Here is a tiny trained network, its code and every weight. The questions are about switching its units off for an input and a target symbol, where a switched-off unit gives its printed mean instead of its output.

import numpy as np


def w(rows, s, z=0):
    codes = np.array(rows[::2]) - 128.0
    scale = np.full(codes.shape[1], s)
    scale[-1] = z or s
    return codes * scale


def norm(h):
    return h / np.sqrt((h * h).mean(-1, keepdims=True) + 1e-5)


def f(y):
    return np.maximum(y, 0)


def softmax(a):
    e = np.exp(a - a.max(-1, keepdims=True))
    return e / e.sum(-1, keepdims=True)


def log_softmax(a):
    a = a - a.max(-1, keepdims=True)
    return a - np.log(np.exp(a).sum(-1, keepdims=True))


def net(x, mask):
    ids = ['βγδηθλμξπστφψω'.index(c) for c in x.split()]
    T = len(ids)
    res = E[ids] + P[:T]
    q, k, v = (norm(res) @ M[0].T for M in (Q, K, V))
    z = softmax(np.where(np.tri(T) > 0, q @ k.T / 3**0.5, -1e9)) @ v
    res = res + np.where(mask[0], z, O[0][:, -1]) @ O[0][:, :-1]
    y = f(norm(res) @ A[0][:, :-1].T + A[0][:, -1])
    res = res + np.where(mask[1:9], y, B[0][:, -1]) @ B[0][:, :-1]
    return log_softmax(norm(res)[-1] @ U[:, :-1].T + U[:, -1])


Q, K, V, O, A, B = {}, {}, {}, {}, {}, {}
E = w([
[122,149,174],'β',
[112,145,164],'γ',
[121,165,163],'δ',
[10,33,47],'η',
[105,127,52],'θ',
[100,180,160],'λ',
[88,77,145],'μ',
[121,180,165],'ξ',
[133,149,150],'π',
[116,94,121],'σ',
[116,157,174],'τ',
[115,196,142],'φ',
[128,175,146],'ψ',
[91,177,157],'ω',
],0.011)
P = w([
[205,4,125],'0',
[84,254,41],'1',
[84,248,32],'2',
[80,243,43],'3',
[72,240,39],'4',
[77,245,36],'5',
[64,247,43],'6',
[74,244,32],'7',
[73,241,35],'8',
[81,232,43],'9',
[78,237,33],'10',
[76,227,36],'11',
[78,237,37],'12',
],0.0038)
Q[0] = w([
[121,185,181],'head 0',
[116,6,44],'head 0',
[171,133,140],'head 0',
],0.023)
K[0] = w([
[242,98,253],'head 0',
[75,137,37],'head 0',
[144,167,137],'head 0',
],0.016)
V[0] = w([
[252,162,182],'head 0',
[31,115,145],'head 0',
[133,47,131],'head 0',
],0.015)
O[0] = w([
[240,126,137,254],'head 0',
[42,56,166,161],'head 0',
[111,27,5,41],'head 0',
],0.013,0.0037)
A[0] = w([
[158,225,93,207],'neuron 0',
[83,116,179,223],'neuron 1',
[61,157,58,97],'neuron 2',
[118,62,86,79],'neuron 3',
[171,52,115,104],'neuron 4',
[149,8,150,1],'neuron 5',
[190,83,104,185],'neuron 6',
[128,90,22,91],'neuron 7',
],0.017,0.0089)
B[0] = w([
[64,46,150,251],'neuron 0',
[73,135,51,214],'neuron 1',
[165,33,151,169],'neuron 2',
[198,213,165,147],'neuron 3',
[60,162,110,141],'neuron 4',
[65,176,182,129],'neuron 5',
[27,115,104,188],'neuron 6',
[210,247,188,155],'neuron 7',
],0.013,0.012)
U = w([
[171,105,42,138],'β',
[144,179,37,132],'γ',
[119,135,90,158],'δ',
[155,4,84,66],'η',
[158,196,93,210],'θ',
[85,50,222,27],'λ',
[89,193,100,125],'μ',
[73,198,187,44],'ξ',
[156,160,199,254],'π',
[105,244,110,96],'σ',
[210,92,91,236],'τ',
[105,102,117,155],'φ',
[67,191,182,64],'ψ',
[168,34,162,121],'ω',
],0.023,0.0075)

Each question gives the input, a string of symbols that net reads in full, and the target symbol t.
The units are the heads (3 rows each of Q, K, V and O) and the neurons (one row each of A and B). Each row of codes is followed by its name. A weight is (code - 128) times the scale printed after its matrix; where a second scale follows, it is the last column's (O, A, B and U).
mask holds one flag per unit, heads first, then neurons. A switched-off unit (its flag False) gives its mean, the last column of its rows in O or B, instead of its output. The means were averaged over made-up inputs and are rounded, as every weight is.
A unit's drop is (log p(t) with every unit on - log p(t) with that unit switched off) / (log p(t) with every unit on - log p(t) with every unit switched off).
The circuit of an input: a set's keep is (log p(t) with only the set's units on - log p(t) with every unit switched off) / (log p(t) with every unit on - log p(t) with every unit switched off). Starting from all 9 units, units are removed one at a time, each time the one whose removal leaves the highest keep (on an exact tie, the one counted first), for as long as the keep stays at least 0.8.
units of the circuit, in order: the units of the circuit, biggest drop first
top k neurons: the k neurons with the biggest drops, biggest first
drop when u is switched off: that unit's drop, to one decimal
input ξ θ σ θ ξ ξ λ δ, target ω: units of the circuit, in order	(neuron 0; head 0; neuron 6)
input ξ θ ψ, target ω: units of the circuit, in order	(neuron 0; neuron 1; head 0; neuron 6)
input φ σ π τ φ ω, target π: units of the circuit, in order	(head 0)
input σ σ ψ, target θ: units of the circuit, in order	(head 0; neuron 7; neuron 3)
input μ φ γ δ, target γ: units of the circuit, in order	(head 0; neuron 0; neuron 7)
input γ λ λ γ ξ μ μ φ π, target σ: top 2 neurons	(neuron 7; neuron 6)
input ξ σ μ δ ξ η ξ, target ω: top 4 neurons	(neuron 0; neuron 1; neuron 7; neuron 6)
input σ λ φ ξ μ τ λ τ φ π π τ, target θ: top 2 neurons	(neuron 7; neuron 3)
input μ ξ λ φ θ λ, target γ: top 3 neurons	(neuron 0; neuron 7; neuron 3)
input ξ λ ξ φ ω, target ω: top 2 neurons	(neuron 0; neuron 1)
input γ ξ λ η ω, target σ: top 3 neurons	(neuron 7; neuron 6; neuron 4)
input δ π ψ ψ, target η: drop when neuron 6 is switched off	0.1
input ψ τ λ ω μ ψ, target τ: drop when neuron 4 is switched off	0.0
input σ σ φ τ β φ ψ, target θ: drop when neuron 7 is switched off	1.1
input π φ φ λ θ τ ξ, target β: top neuron	(neuron 6)
